Here is a tiny trained network, its code and every weight. The questions are about switching its units off for an input and a class, where a switched-off unit gives its printed mean instead of its output.

import numpy as np


def w(rows, s, z=0):
    codes = np.array(rows[::2]) - 128.0
    scale = np.full(codes.shape[1], s)
    scale[-1] = z or s
    return codes * scale


def f(y):
    return np.maximum(y, 0)


def log_softmax(a):
    a = a - a.max(-1, keepdims=True)
    return a - np.log(np.exp(a).sum(-1, keepdims=True))


def net(x, mask):
    res = np.array(x, float).reshape(1, 4) / 4 @ E
    y = f(res @ A[0][:, :-1].T + A[0][:, -1])
    res = res + np.where(mask, y, B[0][:, -1]) @ B[0][:, :-1]
    return log_softmax(res[-1] @ U[:, :-1].T + U[:, -1])


A, B = {}, {}
E = w([
[192,174,249],'x0',
[215,207,40],'x1',
[1,209,135],'x2',
[126,127,124],'x3',
],0.007)
A[0] = w([
[158,165,186,92],'neuron 1',
[182,31,115,255],'neuron 2',
[159,102,133,108],'neuron 3',
[204,108,105,218],'neuron 4',
[97,170,139,190],'neuron 5',
[149,111,139,155],'neuron 6',
[90,156,120,51],'neuron 7',
[154,103,133,49],'neuron 8',
[97,61,150,152],'neuron 9',
[101,235,128,103],'neuron 10',
[171,87,152,178],'neuron 11',
[145,156,174,28],'neuron 12',
[189,103,101,158],'neuron 13',
[85,201,166,158],'neuron 14',
[164,208,54,161],'neuron 15',
[97,84,181,190],'neuron 16',
[167,191,204,115],'neuron 17',
[133,23,54,232],'neuron 18',
[102,183,127,89],'neuron 19',
[156,81,103,151],'neuron 20',
[130,155,171,94],'neuron 21',
[180,68,149,94],'neuron 22',
[73,158,150,160],'neuron 23',
[194,179,63,211],'neuron 24',
[72,84,133,176],'neuron 25',
[160,193,93,196],'neuron 26',
[125,59,168,144],'neuron 27',
[98,166,147,79],'neuron 28',
[84,71,146,88],'neuron 29',
[159,153,192,87],'neuron 30',
[69,92,10,202],'neuron 31',
[177,80,150,99],'neuron 32',
[175,100,133,128],'neuron 33',
],0.012,0.0028)
B[0] = w([
[191,167,131,176],'neuron 1',
[86,177,150,221],'neuron 2',
[36,148,109,151],'neuron 3',
[76,152,168,197],'neuron 4',
[100,156,146,184],'neuron 5',
[108,169,128,150],'neuron 6',
[79,186,111,156],'neuron 7',
[55,157,67,142],'neuron 8',
[170,98,217,192],'neuron 9',
[32,148,150,200],'neuron 10',
[91,186,135,174],'neuron 11',
[205,145,96,155],'neuron 12',
[64,147,146,180],'neuron 13',
[87,166,135,209],'neuron 14',
[121,34,250,211],'neuron 15',
[154,117,206,201],'neuron 16',
[195,157,141,201],'neuron 17',
[142,221,156,239],'neuron 18',
[68,171,132,167],'neuron 19',
[91,179,131,173],'neuron 20',
[172,160,102,161],'neuron 21',
[40,155,96,175],'neuron 22',
[102,164,144,195],'neuron 23',
[119,84,212,215],'neuron 24',
[167,135,185,201],'neuron 25',
[114,37,231,192],'neuron 26',
[104,96,197,185],'neuron 27',
[73,147,123,163],'neuron 28',
[158,94,178,185],'neuron 29',
[197,182,107,175],'neuron 30',
[253,218,161,254],'neuron 31',
[56,158,102,169],'neuron 32',
[63,182,111,163],'neuron 33',
],0.006,0.0087)
U = w([
[127,126,137,255],'0',
[58,164,112,55],'1',
[142,45,195,80],'2',
[232,188,106,129],'3',
[141,99,88,159],'4',
[142,28,39,55],'5',
[158,6,56,48],'6',
],0.011,0.0065)

Each question gives the input, the list of numbers given to net, and the class t.
The units are the neurons (one row each of A and B). Each row of codes is followed by its name. A weight is (code - 128) times the scale printed after its matrix; where a second scale follows, it is the last column's (A, B and U).
mask holds one flag per neuron, in row order. A switched-off neuron (its flag False) gives its mean, the last column of its row in B, instead of its output. The means were averaged over made-up inputs and are rounded, as every weight is.
A unit's drop is (log p(t) with every unit on - log p(t) with that unit switched off) / (log p(t) with every unit on - log p(t) with every unit switched off).
The circuit of an input: a set's keep is (log p(t) with only the set's units on - log p(t) with every unit switched off) / (log p(t) with every unit on - log p(t) with every unit switched off). Starting from the 12 units with the biggest drops (on a tie, the unit counted first), units are removed one at a time, each time the one whose removal leaves the highest keep (on an exact tie, the one counted first), for as long as the keep stays at least 0.8.
units of the circuit, in order: the units of the circuit, biggest drop first
unit that matters most: the unit with the biggest drop
top k neurons: the k neurons with the biggest drops, biggest first
drop of u: that unit's drop, to one decimal
input [-6,7,5,5], class 2: units of the circuit, in order => neuron 15; neuron 26
input [-4,8,-4,-6], class 2: units of the circuit, in order => neuron 15; neuron 24
input [4,-3,3,1], class 3: unit that matters most => neuron 15
input [-5,5,-3,-4], class 2: top 2 neurons => neuron 15; neuron 24
input [-8,-3,-3,-4], class 3: units of the circuit, in order => neuron 31; neuron 18
input [-6,-3,-4,-3], class 3: units of the circuit, in order => neuron 31; neuron 18
input [-4,4,-3,-2], class 2: drop of neuron 31 => -0.2
input [-4,6,1,3], class 2: drop of neuron 15 => 0.4
input [-2,-5,-7,0], class 1: drop of neuron 22 => 0.1
input [-1,7,-7,-2], class 1: drop of neuron 24 => -0.1
input [-6,8,7,-4], class 2: units of the circuit, in order => neuron 15; neuron 26
input [-8,-5,-3,-6], class 3: top 2 neurons => neuron 31; neuron 18
